[114 143  99 151] Out: 99

[[136 124 127 116 125 121]
 [120 131 143 126 136 115]
 [135 135 132 128 149 130]] Out: 149

[[122 128 105 123 131]
 [125 109 139 120 112]] Out: 120

[153 147 149 137 126 117 134] Out: 117

[104 131 132 105 138 101] Out: 138

[[117 150 148 128 142 113]
 [145 132 108 137 127 107]] Out: 127

[103 132 129 107] Out: 129
---
[[136 126 113 148 136]
 [106 131 139 100 117]] --> 113

[114  98 129 128 140 132 121] --> 129

[131  99 130 127 120 128] --> 130

[140 143 106 137 116 108 138] --> 106

[[126 105 128 107]
 [123 126 119 130]] --> 128

[136 123 107 120 117 135] --> 107

[[158 123 114 107]
 [139 111 121 127]
 [138 118 154 146]] --> 114

[132 143 117 141 150 135] --> 117
---
[[120 142 124 132 149 141]
 [127 125 133 118 136 139]
 [124 135 134 122 138 138]] -> 124

[[135 114 125 151 130]
 [122 129 134 124 121]
 [115 114 120 130 130]] -> 115

[[119 121 126 140 129 119]
 [154 123 122 123 115 133]
 [131 132 133 134 121 127]] -> 131

[[158 124 114 119 111 133]
 [109 140 136 129 120 121]
 [143 125 104 130 148 114]] -> 143

[[121 123 135 133 132 155 124]
 [140 116 132 139 112 138 139]
 [127 138 145 121 144 137 118]] -> 127

[[131 101 134 130]
 [100 120 121 128]
 [127 109 134 130]] -> 127

[[149 131 121 131 153]
 [129 129 128 128 130]
 [147 131 121 131 151]] -> 147
---
[119, 144, 140, 150] → 144
[148, 125, 156, 119, 105, 141] → 119
[103, 128, 122, 115, 104] → 122
[124, 103, 136, 129, 135, 126] → 129
[117, 115, 99, 138, 155] → 99
[132, 139, 156, 141, 153, 120] → 141
[140, 122, 149, 157, 113] → 149
[156, 120, 128, 107, 105, 135, 137] → 105
[104, 129, 153, 134, 126] → 153
[126, 123, 135, 120, 110, 117, 152] → 110
---
[[106 131 145 102 141]
 [152 127 122 133 135]
 [138 124 109 140 118]] ⇒ 106

[[113 151 119 124 128 140]
 [130 106 149 128 130 124]
 [113 134 120 120 140 130]] ⇒ 113

[[144 134 113 116 139]
 [124 126 117 122 136]
 [136 105 140 106 143]] ⇒ 144

[[129 132 129 152]
 [124 119 132 133]
 [125 115 128 129]] ⇒ 129

[[146 126 151 148 127 136 139]
 [125 131 102 129 130 122 123]
 [132 121 138 129 134 153 132]] ⇒ 146

[[111 134 120 115 140]
 [120 143 150 100 119]
 [145 151 114 132 142]] ⇒ 111

[[129 126 125 125]
 [117 132 130 150]
 [118 108 113 113]] ⇒ 129

[[146 137 140 129 118 157]
 [140 145 140 121 106 148]
 [118 149 128 104 108 125]] ⇒ 146
---
array([[117, 134, 142, 103, 137],
       [138, 128, 134, 122, 141]]) → 128

array([[131, 137, 135, 139],
       [151, 131, 157, 142]]) → 131

array([[141, 105, 109, 141],
       [134, 117, 130, 139]]) → 117

array([[110, 133, 131, 146],
       [149, 114, 144, 152]]) → 114

array([[136, 112, 108, 137],
       [137, 129, 129, 106]]) → 129

array([[145, 120, 143, 122, 145, 111],
       [154, 117, 146, 119, 152, 103]]) → 117
---
[[126 131 132 132 125 142 134 128 121 111 137 123 132 123 121]
 [123 124 123 136 112 132 121 114 117 133 119 117 126 122 128]
 [118 122 119 130 139 131 119 138 135 111 126 144 125 142 119]
 [129 123 141 116 148 135 142 148 138 126 126 140 139 130 128]
 [155 141 129 146 130 134 131 127 126 114 123 124 125 133 154]
 [130 122 136 141 136 135 134 135 131 125 105 132 133 136 139]
 [128 131 149 128 135 117 146 129 138 130 131 133 131 131 137]
 [135 139 121 126 134 110 120 130 137 122 139 137 118 137 133]
 [124 121 142 140 132 135 140 130 130 110 117 131 136 135 132]
 [116 115 137 131 131 143 135 135 128 126 115 132 141 127 121]
 [118 122 119 137 125 132 117 126 123 109 126 130 124 135 122]
 [128 124 117 121 141 127 117 141 137 140 117 145 126 141 127]] => 126

[[130 138 128 117 124 128]
 [126 122 146 124 128 135]
 [133 119 125 145 131 134]
 [127 126 126 131 152 133]
 [126 130 131 128 138 144]
 [122 127 121 132 132 128]
 [117 119 132 127 134 123]
 [129 130 130 130 133 137]
 [134 133 132 128 124 139]
 [129 128 141 121 126 129]
 [123 121 140 128 130 138]] => 130

[[105 138 152 141 124 122 103 129 122]
 [106 125 157 139 125 123 105 129 127]
 [113 147 138 137 126 120 105 128 123]
 [126 121 101 135 128 123 135 128 119]
 [105 150 140 136 126 121 105 128 120]
 [120 116 105 133 129 123 133 129 118]
 [108 136 151 140 124 122 100 129 118]
 [131 108 107 139 128 123 134 129 113]
 [127 120 104 132 128 123 134 129 118]] => 105

[[127 125 129 102 122 125]
 [123 112 124 133 133 125]
 [130 109 137 101 135 130]
 [129 113 117 105 117 136]
 [129 108 142 106 140 129]
 [127 110 109 133 120 138]
 [124 108 116 124 120 147]] => 127

[[138 117 135 134 105 141 129 125 137 115 131 126]
 [130 150 130 122 115 129 124 126 132 129 118 113]
 [146 117 137 115 139 153 137 125 141 109 119 115]
 [117 132 147 132 124 139 126 133 125 139 123 122]
 [125 136 140 134 136 141 121 135 135 131 121 117]
 [139 134 131 140 132 145 124 129 141 120 131 116]
 [128 127 143 128 125 141 142 112 130 136 138 125]
 [132 106 145 145 134 150 132 131 131 128 138 129]] => 138

[[137 122 133 130 114 146 142 115 129 149]
 [108 118 127 117 139 126 128 133 120 118]
 [141 117 135 122 120 109 125 134 141 133]
 [135 148 130 134 127 115 135 145 134 116]
 [114 131 144 115 108 147 151 141 122 134]
 [127 115 138 116 120 123 139 137 133 131]
 [149 115 132 130 116 131 130 116 139 147]
 [133 127 115 139 141 133 113 111 126 127]] => 137

[[136 122 129 127 111 116 120 140 105 120 124 105]
 [139 126 123 120 126 118 119 137 100 140 133 107]
 [127 125 140 127 111 111 118 148 104 128 131 113]
 [139 128 118 119 130 119 119 137 100 136 128 109]
 [127 126 139 126 111 110 117 148 103 128 133 113]
 [128 130 136 125 110 114 117 148 102 130 132 120]] => 136

[[116 111 111 108 108 113 120 119 126 128 130 130]
 [124 123 119 116 112 110 102 107 102 107 111 116]
 [133 133 132 129 131 131 131 132 131 133 136 139]
 [122 126 124 119 119 113 114 107 109 109 110 111]
 [127 131 127 126 122 113 119 102 111 109 111 112]
 [131 143 130 139 144 139 136 149 145 142 136 125]
 [122 106 127 132 126 137 155 128 147 135 135 141]
 [124 121 100 112 112 113 108 140 138 143 139 133]
 [122 130 119 118 123 120 121 131 132 141 142 142]
 [ 99  98 107 112 118 126 127 130 127 124 119 116]
 [106 123 108 120 132 135 138 153 149 150 142 127]
 [104 101 111 108 114 126 126 130 124 127 124 122]] => 116

[[135 123 113 122 123 114 156]
 [114 130 136 142 127 143 129]
 [145 120 135 125 148 135 121]
 [142 120 136 157 113 131 110]
 [129 126 132 132 129 123 117]
 [144 126 130 127 151 138 124]
 [115 143 121 121 132 115 130]
 [130 127 144 151 116 140 120]
 [143 128 146 145 102 139 109]
 [120 143 128 113 122 137 128]
 [129 146 130 121 135 104 138]] => 135
---
[126 106 117 127 153 148]: 106
[116 119 124 102 141 131]: 119
[141 129 148 136 149 115]: 129
[128 121 125 117 154 129]: 121
[142 116 155 150 138 100]: 116
[125 135 136 104 107 118]: 135
[148 131 132 134 124 105]: 131
---
126	152	145	138 ==> 126, 138

152	153	111	101	121 ==> 152, 121

111	116	138	150 ==> 111, 150

103	121	135	135	125 ==> 103, 125

129	120	115	125
141	130	133	156
==> 129, 156

136	104	123	151	138 ==> 136, 138

107	134	112	109	103 ==> 107, 103

123	113	139	140	131	140
133	123	129	135	137	132
130	124	119	132	156	124
==> 123, 124
---
[144, 106, 120, 148, 142]	144

[116, 99, 147, 141, 148, 127]	147

[118, 127, 138, 102]	127

[130, 138, 125, 123, 149]	138

[[121, 129, 113, 123],
 [125, 135, 151, 128]]	135

[[119, 124, 139, 128, 120],
 [127, 136, 153, 135, 127]]	139

[155, 140, 111, 103]	140
---
[119 153 126 135] => 153

[[139 149 126 123 142]
 [141 140 111 112 133]
 [143 155 113 118 143]] => 113

[139 153 145 151 156 145 123] => 156

[103 111 116 141 124] => 116

[136 150 112 104 106] => 112

[109 132 105 135 137 135] => 135

[155  98 122 116 100 110 108] => 100
